In the rows, zero is written as 128.
Each row of numbers belongs to one of the elements below and depends on some of the facts about them. Some rows are named. Which element is each other row?

Facts:
bebri | Ω mudrus | π 101 | τ a
besa | Ω trutar | π 655 | τ b
biklistuk | π 124
bitrur | π 6
bota | Ω trafle | π 655 | τ b
bregram | π 124
brinor | Ω magru | π 124 | τ b
bropel | Ω zaklabru | π 655 | τ b
bropok | Ω tinuk | π 6 | τ b
denom | Ω grugak | π 124 | τ b
devu | Ω flunu | π 655 | τ a
dibrek | Ω radrul | π 655
dozus | Ω flunu | π 334
drabren | Ω grigis | π 6 | τ b
dramek | Ω romi | π 334 | τ b
drastir | Ω gafi | π 334 | τ b
drekul | Ω gabas | π 655 | τ a
drenum | Ω drotrol | π 655 | τ a
drezan | Ω plisek | π 655 | τ a
drogin | Ω mudrus | π 334 | τ a
drotrir | π 124
drotrol | Ω savam | π 124
dugem | Ω magru | π 334 | τ b
durem | π 655
fisko | π 124
fistenam | Ω gristo | π 101 | τ a
fizuval | Ω romi | π 6 | τ b
fliklotrur | Ω zimudrek | π 124 | τ b
flirar | Ω dibrek | π 6 | τ a
flobrul | Ω bitrur | π 334 | τ b
floker | Ω stiklol | π 334 | τ a
flunu | π 6
flutikem | Ω trafle | π 124 | τ a
foli | π 124
folon | Ω radrul | π 6 | τ b
fozer | Ω stiklol | π 6 | τ b
fupa | Ω magru | π 124 | τ a
fuski | Ω drotrir | π 655 | τ b
gabas | Ω lupi | π 101
gadre | Ω plisek | π 6 | τ a
gafi | Ω tinuk | π 6
gases | Ω plafler | π 6 | τ a
gata | Ω flunu | π 334
geklas | Ω leloplik | π 124 | τ a
giflan | Ω zaklabru | π 334 | τ b
gital | Ω flunu | π 334 | τ b
godes | π 655
gramel | Ω skezak | π 6 | τ a
grasku | Ω pusta | π 655 | τ a
grazir | Ω drotrol | π 6 | τ b
grigis | π 6
gristo | Ω tonos | π 6
gritel | Ω trafle | π 124 | τ b
gronom | Ω grigis | π 124 | τ b
grugak | π 655
kadrus | Ω gata | π 101 | τ b
kasor | Ω flunu | π 334 | τ a
kebrek | Ω dozus | π 6 | τ a
kiplek | Ω kletrim | π 124 | τ a
kiskem | Ω gata | π 101 | τ a
klabuk | Ω magru | π 6 | τ b
klape | Ω kulik | π 124 | τ b
klestum | Ω grugak | π 101 | τ a
kletrim | Ω tinuk | π 334
klodros | Ω flunu | π 124 | τ a
kloko | Ω romi | π 124 | τ b
klosa | Ω gafi | π 101 | τ a
kugrum | Ω gata | π 124 | τ a
kulik | π 655
lapus | Ω gristo | π 334 | τ b
leloplik | Ω pasis | π 124
leplik | Ω zagar | π 101 | τ b
linas | Ω pasis | π 334
lofan | Ω lupi | π 334 | τ a
lupi | π 6
magru | Ω tonos | π 101
mavi | Ω zagar | π 655 | τ a
mibrizem | Ω gabas | π 334 | τ b
mida | Ω mudrus | π 101 | τ b
mires | Ω skezak | π 6 | τ b
mudrus | Ω radrul | π 6
mugrim | Ω gabas | π 101 | τ b
mumo | Ω biklistuk | π 6 | τ a
nadruk | Ω gafi | π 124 | τ a
nepem | Ω fisko | π 334
nizor | Ω fisko | π 101 | τ a
nupo | Ω bitrur | π 101 | τ b
nusos | Ω kletrim | π 101 | τ a
paro | Ω skezak | π 101 | τ a
pasis | π 334
pekli | Ω plafler | π 101 | τ a
plafler | π 124
plarok | Ω zimudrek | π 334 | τ b
plasiklon | Ω putron | π 101 | τ a
plebre | Ω plisek | π 6 | τ b
plisek | Ω foli | π 101
plodim | Ω dibrek | π 124 | τ b
plukloku | Ω linas | π 655 | τ a
pogil | Ω gafi | π 6 | τ a
poves | Ω kletrim | π 124 | τ b
pusta | Ω flunu | π 124
putron | π 124
radrul | π 124
regrar | Ω mudrus | π 655 | τ a
ridrer | Ω dozus | π 124 | τ a
romi | Ω bregram | π 655
rostim | Ω drotrol | π 124 | τ a
savam | π 124
skabeflir | Ω dozus | π 334 | τ a
skaseni | Ω foli | π 655 | τ b
skezak | Ω putron | π 6
skibin | Ω tonos | π 124
skogron | Ω gabas | π 655 | τ b
skota | Ω dibrek | π 334 | τ b
skulil | Ω tinuk | π 124 | τ a
soferun | Ω trutar | π 124 | τ b
sotris | Ω trafle | π 6 | τ b
stagok | Ω todo | π 101 | τ a
stastu | Ω linas | π 6 | τ a
steflu | Ω grugak | π 101 | τ b
steladi | Ω skezak | π 334 | τ b
stiklol | Ω fisko | π 124
stolatis | Ω savam | π 334 | τ a
sudri | Ω pusta | π 101 | τ b
sugro | Ω romi | π 334 | τ a
tarur | Ω kulik | π 655 | τ b
tasi | Ω magru | π 101 | τ b
tibek | Ω durem | π 655 | τ a
tinuk | π 124
todo | Ω radrul | π 6
tonos | π 334
trafle | Ω foli | π 6
trakel | Ω gristo | π 655 | τ a
traklu | Ω zaklabru | π 334 | τ a
trodir | Ω zagar | π 101 | τ a
troklu | Ω pasis | π 124 | τ a
trudil | Ω bregram | π 334 | τ a
truplim | Ω radrul | π 655 | τ a
trutar | Ω savam | π 124
tukluskim | Ω foli | π 124 | τ b
vado | Ω trafle | π 6 | τ a
vita | Ω bitrur | π 655 | τ b
vobrok | Ω skibin | π 334 | τ a
vosti | Ω bitrur | π 124 | τ b
vusku | Ω radrul | π 124 | τ a
zagar | Ω grugak | π 124
zaklabru | Ω tinuk | π 334
zamo | Ω tonos | π 6 | τ a
zazur | Ω leloplik | π 655 | τ a
ziflu | Ω leloplik | π 655 | τ b
zimudrek | Ω kulik | π 124
zisek | Ω stiklol | π 124 | τ a
zitas | Ω tinuk | π 655 | τ b
zitras | Ω dozus | π 655 | τ b
zuskaplan | Ω fisko | π 6 | τ b

Some rows with their names:
gristo: [158 119 123 122 145 154 131 122 165 140 209 130 191 115 131  86  90  68
  93 110  47 118 147 113 167 151 112  79 119 151 124 102 138 152 125 137
 114 137 126 128 160]
tonos: [160 126 132 106 163 152 135 102 181 167 166 114 157 115 145 113 103  90
  68  90  55 132 172  87 154  95 125  86 122 151 100 101 117 178  60 135
 113 139 150 151 136]
fliklotrur: [ 71 104 127  96 158 135 126 107 112 142 122 173 150 129 114  89  92  78
 130  89  75 148 147  97 161 141 134  96 119 160 116 118 141  96 130 135
 125 196 161 136 142]
klape: [ 71 104 128  96 158 134 125 106 112 143 120 172 150 129 112  89  92  77
 130  90  75 148 147  96 161 140 135  96 119 160 116 118 141  95 129 137
 125 196 162 136 144]
poves: [ 72 101 115 101 170 132 129 104 119 126 112 169 149 118 113 105  93  90
 131  97  73 165 129  91 174 141 140 103 110 166 104 118 130  98 141 120
 162 187 154 152 138]
sotris: [ 80 140 123 109 138 131 127  68 109 146 119 158 160 103 107  83  95  67
 148  98  64 147 107 132 168 167 139 100 133 172 142 122 147  88 150  98
 118 188 142 106 155]
trafle: [153 154 136 127 146 146 110  70 129 141 172 136 177  93 124 114 103  96
 129 102  55 140 147 166 163 172 146  92 138 167 148 102 138 165 159 109
  83 151 119 133 157]
bota: [107 158 127  94 153 155 154  42 120 163  56 134 128 108 114 106 102  70
 129  83  72 146  84 125 152 115 148 131 130 182 123 116 144 106  86  87
 129 179 180 101 127]
putron: [144 103 138 113 166 149 112 120 131 132 178 155 171 131 128 119  98 109
 102  94  64 140 187 127 152 139 139  87 119 153 118  98 133 171 135 153
  96 155 148 165 140]
zitras: [105 140 101  72 161 151 155  88 122 153  50 126 159 123 120 114  95  58
 113  83  73 156  93 104 137 117 133 102 131 172  97 110 176 113  81  90
 137 164 205  92 134]
dozus: [153 140 108  82 173 139 118 114 150 155 124 107 183 112 148 149 108 102
  83  81  65 166 185 109 129 120 135  60 143 155  88  92 156 201  85 112
  95 130 177 142 143]
gital: [ 80 129 107  72 162 125 134  94 129 164  75 134 155 118 128 113 102  78
 109  79  73 168 140  83 141 114 134  82 136 163  94 117 152 120  77 100
 126 175 190 118 136]
kadrus: [ 72 142 112  64 137  87 111  98 128 174 131 116 172 126 138 109 120 103
 128  89  63 170 110  56 153 143 122  63 139 161 109 135 191 109 105  54
 129 117 195  93 156]
pasis: [155 111 135 102 164 140 125  95 144 154 152 132 166 134 135 135 106 130
  80  85  58 143 176 115 138  97 142  92 126 157 109 106 124 187  78 126
 101 139 170 159 118]
nizor: [104 116 158  79 145  86 104  96 104 168 139 114 163 150 129 129 116  88
 114 108  76 150 108  70 138 121 150  92 126 155 108 154 146  93  97  62
 153  93 160 106 150]
stagok: [ 97 138 165  87 151  89 110 114  92 160 149 107 165 143 122 133 111  61
 116 107  83 158  86  65 144 101 152  97 135 152  99 158 161  99 113  65
 151  90 162 128 162]
traklu: [111 102 140  92 185 123 129  88 115 143  76 125 144 128 119 152  99  74
  97 105  86 165 119  90 140  92 167 117 116 162  77 134  97 104  80  90
 188 142 147 148 126]
bebri: [ 94 142 169  88 151  89 112 119  89 159 152 105 166 142 119 135 112  54
 117 107  84 160  81  63 144  96 152 100 137 152  97 160 167 100 117  66
 149  89 165 135 166]
mumo: [109 101 141 101 156 127 120 111  90 130 125 144 180 140 104 112  85  40
 120 118  78 139 110 123 140 148 151 103 122 155 113 135 133  78 138 107
 153 149 131 112 158]

Name these rows:
No name comes twice in this set of rows, the named rows included.
[136 119 147  88 170 151 149  85 101 148  62 121 148 146 111 135  89  40
  99 103  85 139  87 117 125  94 162 134 118 166  94 129 130  96  75  96
 165 141 167 108 131] : tibek
[ 78 109 115 101 140 128 135 100 109 135 134 162 178 129 104  81  89  71
 133 101  61 143 105 112 161 154 128  94 123 165 129 125 154  86 143 108
 133 177 160 110 149] : drabren
[154 141 137 101 135 117 117 109 190 181 225  93 171 120 158 100 122 105
  85 102  44 128 142  52 170 124 107  66 123 148 115 119 151 165  80  95
 119  82 150 121 159] : magru
[107  95 130 107 168 124 125 108  97 113 118 142 178 131 103 129  88  56
 123 126  76 155  91 117 153 148 158 111 112 162 101 135 120  78 149  91
 194 140 123 130 150] : pogil
[107 150 124  92 154 154 155  52 120 159  61 135 132 115 114 106  99  70
 123  84  70 145  83 121 151 111 145 129 127 180 119 116 146 105  85  90
 134 177 184 104 126] : skaseni
[103 128 164 104 171 137 103  85  93 149  98 149 134 114 117 120  95  42
 133 103  97 149 150 127 147 146 169 109 128 158 113 122 110  89 134 125
 130 177 113 133 160] : flutikem
[ 63 125 136 104 163 136 133 126  94 133 133 165 153 123 104  94  87  50
 132  87  83 155 125  93 166 117 136 101 128 158 109 124 159 103 147 141
 122 191 168 161 156] : plodim
[151 105 108 127 168 139 128 111 139 102 179 139 197 111 119 138  97 122
 109 117  46 156 122 132 172 155 139  96 111 165 111 108 131 164 165 103
 159 126 133 165 138] : gafi
[146 141 145 120 165 151 105  89 134 144 165 148 155 102 132 122 105 103
 119  91  68 145 187 144 160 152 149  90 130 161 129  93 126 175 144 141
  82 164 126 161 151] : foli
[104 122 157  79 147  86 105  97 106 167 137 111 162 147 130 129 116  83
 116 108  77 154 104  68 140 120 151  92 128 155 105 153 148  93  99  61
 154  92 158 107 153] : pekli
[144 102 122 120 184 145 118 118 143 112 168 149 170 114 129 143 100 123
 106 104  62 160 165 118 170 140 145  95 109 160 100  99 119 174 150 132
 146 144 136 188 135] : tinuk
[ 72 128 132 101 156 137 119  83 113 150 111 167 136 109 116  89  97  73
 141  88  79 152 147 112 167 150 142 100 127 165 127 115 137  97 136 128
 114 202 147 132 148] : tukluskim
[146 123 141  95 139 102 104  99 142 163 206 116 183 142 144 131 124 155
 100  96  47 145 145  89 149 126 131  76 129 156 125 126 159 175 105  80
 103  83 175 132 137] : gabas

Now the same elements, written a new way:
Some rows with their names:
gronom: [119 186 163 106 169 122  69 154 153 119 135 132 106 112 138  92 145 216
 148 139 108 127 127  81 195 165 159 125 181 121 112 132 146 194 128 122
 115 108 155 115  95 100]
zisek: [110 175 161 115 162 132  65 149 160 126 131 121 116 111 135  93 136 215
 164 137  92 124 146  88 188 174 149 111 195 124 100 113 151 172 135 113
 105 112 147 130  89 100]
ziflu: [139 143 135 151 173 134  79 109 149 120 136 131 103 124 165 127 156 158
 135 138 138  94  97  83 168 175 151 106  86 119  96 159 143 178 127 121
 150 158 135  80 116 101]
drekul: [132 131 136 160 165 143  78 105 158 129 134 119 109 123 168 122 145 158
 151 126 124  96 119  94 166 185 141  91  97 117  82 146 145 156 136 115
 138 159 128  92 111 101]
kiskem: [123 133 189 159 167 151  71 119 166 134 113 115  91 106 171 110 153 191
 152  95 108  87 126 108 186 195 155  91 164 108  88 138 145 169 131 142
 150 130 146 105 100 103]
grazir: [140 186 132 112 163 135  96 129 145 100 154 140 110 122 131  70 147 191
 150 164 164 110  93 105 166 146 156  99 146 129 105 126 130 166 144 131
 116 121 135 103  97  95]
kloko: [117 186 162 110 170 122  67 153 152 119 135 132 109 111 134  94 147 215
 149 146 110 124 126  79 189 165 160 126 179 123 114 131 146 194 127 119
 114 107 157 118  96  99]
pekli: [130 128 169 155 165 147  64 123 164 136 123 122 104 112 158 108 149 184
 150 103  92 100 138  92 177 207 153  92 157 118  91 160 146 170 127 144
 142 136 148 110  96 104]
zitas: [147 146 132 146 171 138  83 115 153 121 139 135  88 139 168 114 154 167
 144 115 128 103 103  91 172 182 152  98  89 107  91 177 146 186 133 112
 152 152 134  71 117 105]
nusos: [137 130 164 152 164 151  65 128 166 136 124 126  91 129 154 100 146 195
 159  85  79 104 144  98 175 215 153  85 160 109  89 177 152 178 132 127
 143 131 148 105  99 107]
sotris: [135 182 133  97 158 135 101 129 150 103 165 142 114 117 132  52 139 202
 146 161 135 104 113 103 181 133 162 100 168 117  96 145 116 174 146 144
 134 140 121  96  89  95]
klabuk: [149 192 130 104 159 136  95 132 145 101 170 136 106 117 149  64 125 188
 140 133 178 117  89 121 190 157 137 100 141 129  95 151 134 154 148 150
 109 118 146  96  92  98]
trudil: [142 164 148 130 157 140  85 114 159 121 153 126 115 132 144  80 130 171
 157 152 125 103  98  87 169 164 143  80 112 119  88 105 135 145 152 142
 126 123 121 114 106  96]
flunu: [137 191 136  93 162 150 107 125 155 100 130 129  99 115 143  78 147 198
 158 159 163  96  78 133 187 146 150  77 159 122  94  94 137 157 150 137
 132 119 120 104  85  96]
bropok: [149 190 130 105 162 139 101 135 149 101 157 144  96 136 134  58 145 201
 158 141 153 119  99 113 169 152 156  92 152 118 100 143 133 174 150 120
 118 115 135  94  96  99]
plodim: [125 184 165 101 174 115  80 158 157 121 128 135 109 112 151  83 154 208
 148 124 120 165 139  67 196 166 168 120 172 119 110 125 142 186 122 143
  96 107 150 110  83 102]
vusku: [117 172 164 110 165 125  76 153 164 129 125 124 116 111 148  82 142 209
 165 120 102 159 158  79 192 174 157 106 188 120  96 109 148 166 131 132
  87 108 143 123  80 102]
nepem: [150 176 129 103 160 143  89 117 157 114 140 135 113 133 137  96 140 172
 146 172 123  98  74  88 181 167 143  74 105 125  97 107 142 158 144 156
 146 125 115 112  97  97]
fisko: [120 186 143  90 165 133  70 152 159 120 120 128 114 111 128 106 146 215
 154 154  93 122 123  89 200 178 150 106 185 129 108 118 157 185 128 126
 124 112 141 127  82 101]

Rows to name:
No name comes twice in this set of rows, the named rows included.
[126 191 141  84 163 135  66 154 159 120 131 126 112 107 140 102 127 212
 146 134 104 125 118 100 217 186 135 108 178 130 101 137 161 175 131 139
 118 109 151 123  78 103] : skibin
[136 183 133  98 159 135 101 129 150 102 164 142 113 118 132  55 139 200
 147 160 138 105 110 104 180 135 161 100 166 119  97 142 118 173 146 142
 132 137 123  97  90  95] : plebre
[139 137 134 152 161 143  76 107 158 129 146 117 106 120 179 116 127 155
 143 101 133 101 116 106 186 193 125  90  93 118  74 165 150 146 138 129
 133 157 135  87 107 104] : trakel
[156 182 145 118 161 132  85 121 150 114 171 136 106 128 160  79 121 168
 131 136 154 106  72  93 194 166 133  96  90 121  93 145 136 156 147 165
 128 118 140  97 107  99] : dugem
[110 182 162  96 164 122  70 152 157 121 146 135 113 107 134  77 140 225
 145 147  78 116 145  76 205 153 166 128 200 113 106 147 133 203 130 131
 134 126 141 113  89 100] : gritel
[149 139 121 126 173 138  96 113 161 125 113 131 107 125 177 124 162 150
 141 120 136 137 111  78 183 187 153  79  80 119  85 141 148 161 121 155
 135 161 116  81  89 105] : dibrek
[113 192 165  91 168 138  78 149 162 118 110 121  99 104 145 105 147 222
 157 145 109 108 110 105 212 165 153 104 192 117 104  97 155 184 133 125
 132 106 139 120  85 100] : pusta
[131 134 150 120 164 148  70 125 166 131 121 132 109 108 147 111 152 194
 136 128  66  85 130  87 199 198 160  89 165 117  93 178 140 192 121 165
 179 156 129 105  84 103] : plisek
[150 161 151 124 160 133  99 118 163 125 145 131 116 133 160  71 140 163
 157 132 135 144 112  74 173 165 152  73 104 115  84  97 132 137 146 166
 103 122 117 108  93  99] : drogin
[155 181 146 117 161 133  85 120 150 113 169 136 106 129 157  80 124 170
 133 139 151 105  72  90 191 165 136  95  93 120  95 140 135 158 147 163
 131 119 138  97 108  98] : lapus
[128 128 136 146 159 142  82 104 162 130 143 122 113 120 166 107 138 166
 148 126  96  90 137  92 179 173 147  92 116 108  74 159 135 164 137 124
 154 176 115  87 104 102] : drezan
[151 167 143 125 156 145  89 120 162 122 155 131 101 149 144  71 129 180
 167 134 112 110 104  93 169 172 143  72 117 108  85 121 141 153 158 126
 128 118 122 107 106  99] : traklu

Now the same elements, written a new way:
Named rows:
durem: [117 123  65 111 144 130 157 138  99 123 140  93 151 122 188 133 126  83
 183 149 142 128 136 110 125 112 133 131 155 135 138  85 133 173 118 145
 146]
trafle: [144 152 136 134 153 118 132 155 115 166 170 129 108 111 194 158 121  94
 179 123 139 119  80 112 113 117 108 183 144 130 160  88 119 187 155 198
 109]
drenum: [108 122  98 110 127 126 162 132 102 147 131  90 144 111 170 127 202 107
 167 139 148 126 143 121 116  98 127 105 135 143 138  98  99 173 101 158
 158]
drotrol: [135 136 113 121 147 134 155 143 101 135 142 107 146 103 190 134 129  80
 181 126 137 127 117 114 130 105 132 158 154 127 155  74 133 179 119 171
 144]
savam: [134 136 112 122 148 134 155 144 100 137 143 107 145 107 190 135 125  79
 181 128 137 127 119 113 129 106 131 156 154 127 154  76 136 179 121 165
 142]
gristo: [152 149 137 151 151 116 140 137 112 168 157 132 144 145 185 156 110  75
 190 142 145 118 105 116 122 112 115 193 155  96 149  65 123 192 128 168
 129]
mida: [123  99  80 135 136 149 181 135 110 179  97  85 141 130 182 164 137  81
 153 130 144 111 138 112 141 107 143 129 144 151 142 127  89 161 139 170
 164]
kloko: [124 116 119 122 128 145 167 146 119 168 119 104 144 114 188 148 180  78
 174 110 137 122 130 137 128 104 114 154 144 132 167 110  97 175 106 147
 150]
romi: [119 122  68 109 142 130 159 138 101 120 139  93 153 119 188 131 137  88
 182 143 140 127 134 111 126 110 134 134 155 135 140  79 126 171 112 151
 150]
fuski: [107 105  72 112 124 140 168 141 118 155 118  91 149 132 187 147 178  79
 177 133 142 123 147 133 124 111 116 128 145 141 150 120  95 170 106 123
 153]
stastu: [137 163 171 143 138 112 146 138 113 184 143 114 128 105 173 142 194 109
 174  94 150 119 105 123 116  94 111 165 130 123 161  88  72 184 125 184
 141]
gafi: [144 166 143 156 151 112 152 149 108 163 152  96 126 117 187 142  86  76
 184 104 147 126  96 119 115 111 117 183 150  98 159 103 115 177 148  71
 120]
traklu: [ 90 106  60 143 125 133 199 138  97 164 124  79 118 116 174 130 104  76
 149 153 136 133 141 111 109  84 144  79 131 125 118 143 154 153 111  38
 137]
devu: [ 94 139  92 114 141 124 163 135  89 159 131  87 145 132 174 133 195  89
 169 131 145 128 177 116 118  99 110  91 134 149 137 105 126 167 104 123
 149]
drabren: [136 146 145 145 134 126 152 146 128 192 129 114 133 123 191 160 170  82
 184  89 143 115 108 136 124 107 101 189 139 120 174 108  66 181 129 148
 138]
bebri: [122 115 102 136 142 135 173 128  91 175 112  84 134 120 163 148 147 104
 142 144 152 115 139  99 131  98 150 102 135 154 126 113 104 165 141 196
 160]
besa: [109 105  73 109 122 140 168 139 120 151 116  91 150 122 188 143 191  83
 178 126 140 123 142 134 126 108 119 132 145 141 154 113  85 169 100 131
 160]
trudil: [ 93 104  56 129 125 137 189 133 100 160 123 101 128 113 179 135 145  89
 155 150 132 125 141 105 120  80 145  90 131 142 121 109 137 158 100 147
 152]
gadre: [133 151 164 136 139 114 135 150 116 194 162 126  99 109 176 156 183 113
 163 122 147 118  91 122 103 106  99 153 124 138 155 109  96 188 144 201
 113]

Name these rows:
No name comes twice in this set of rows, the named rows included.
[112 104  91 121 126 126 159 125 102 160 139 107 153 152 162 141 178  91
 167 191 151 124 155 123 112 105 120 102 140 123 119  97 130 183  93 145
 149] : trakel
[132 136 109 127 149 138 156 143  93 144 131  99 153 118 186 140  95  92
 178 138 145 123 125 110 134 112 135 159 154 135 150  87 137 182 139 196
 136] : radrul
[134 146 148 154 133 123 160 150 127 194 129  97 125 125 187 157 143  74
 180  87 147 120 107 140 116 109 101 182 139 106 172 131  76 176 134  70
 130] : bropok
[119 119 121 137 128 141 177 151 115 175 121  82 132 121 184 145 134  62
 169 117 142 129 130 142 117 110 112 142 144 115 162 146 118 170 120  31
 134] : poves
[ 76 130  51 131 143 134 192 136  84 173 122  97 131 133 187 139 148  66
 159 128 126 128 184 100 124  78 126  76 128 150 125 111 163 147  96 106
 147] : skabeflir
[119 104 111 114 130 147 154 159 123 177 141 117 112 114 192 163 172  82
 163 138 134 122 111 135 114 116 101 141 137 150 163 133 120 180 128 170
 120] : gritel
[136 180 137 144 163 114 144 146 101 167 152 115 137 127 196 149 122  73
 192  87 140 121 123 110 128 106 106 183 148 120 164  72 120 177 137 148
 130] : flunu
[101  68  28 138 118 152 193 131 120 175 116 121 147 163 190 164 117  51
 167 187 126 119 150 121 125  95 132 118 146 115 121 116 148 164  84 114
 150] : dugem
[104  91  67 101 124 143 156 153 124 160 138 104 118 125 190 158 181  89
 165 154 137 122 126 132 111 120 105 117 138 158 149 136 111 174 121 156
 129] : bota
[ 90  90  37 143 119 148 207 146 116 167 109  78 124 127 192 145  91  52
 160 138 129 129 140 125 118  94 136 107 141 121 134 158 138 148 108   5
 140] : drastir
[118 135 145 139 133 126 170 145  97 172 136  80 125 111 165 130 141  86
 157 132 150 134 132 129 106 100 119 113 135 116 145 135 132 175 122  49
 131] : nadruk
[136 145 145 149 133 131 153 144 122 196 115 106 143 132 187 164 145  99
 182  94 152 111 112 132 130 111 107 195 139 129 171 115  61 183 146 192
 136] : folon
[108 103  74 109 122 140 169 140 120 152 116  91 151 126 187 144 189  85
 177 126 140 123 144 134 125 108 117 132 144 140 153 113  87 168 101 131
 158] : skogron
[136 147 145 144 133 126 152 146 129 190 129 115 133 121 191 160 172  81
 185  86 143 115 106 135 124 106 102 190 140 119 175 106  64 181 128 151
 139] : zuskaplan
[ 90 144  90 113 144 123 164 136  86 162 131  87 146 135 176 133 197  85
 170 126 144 129 185 115 119  98 107  88 133 151 138 105 132 165 102 115
 149] : grasku

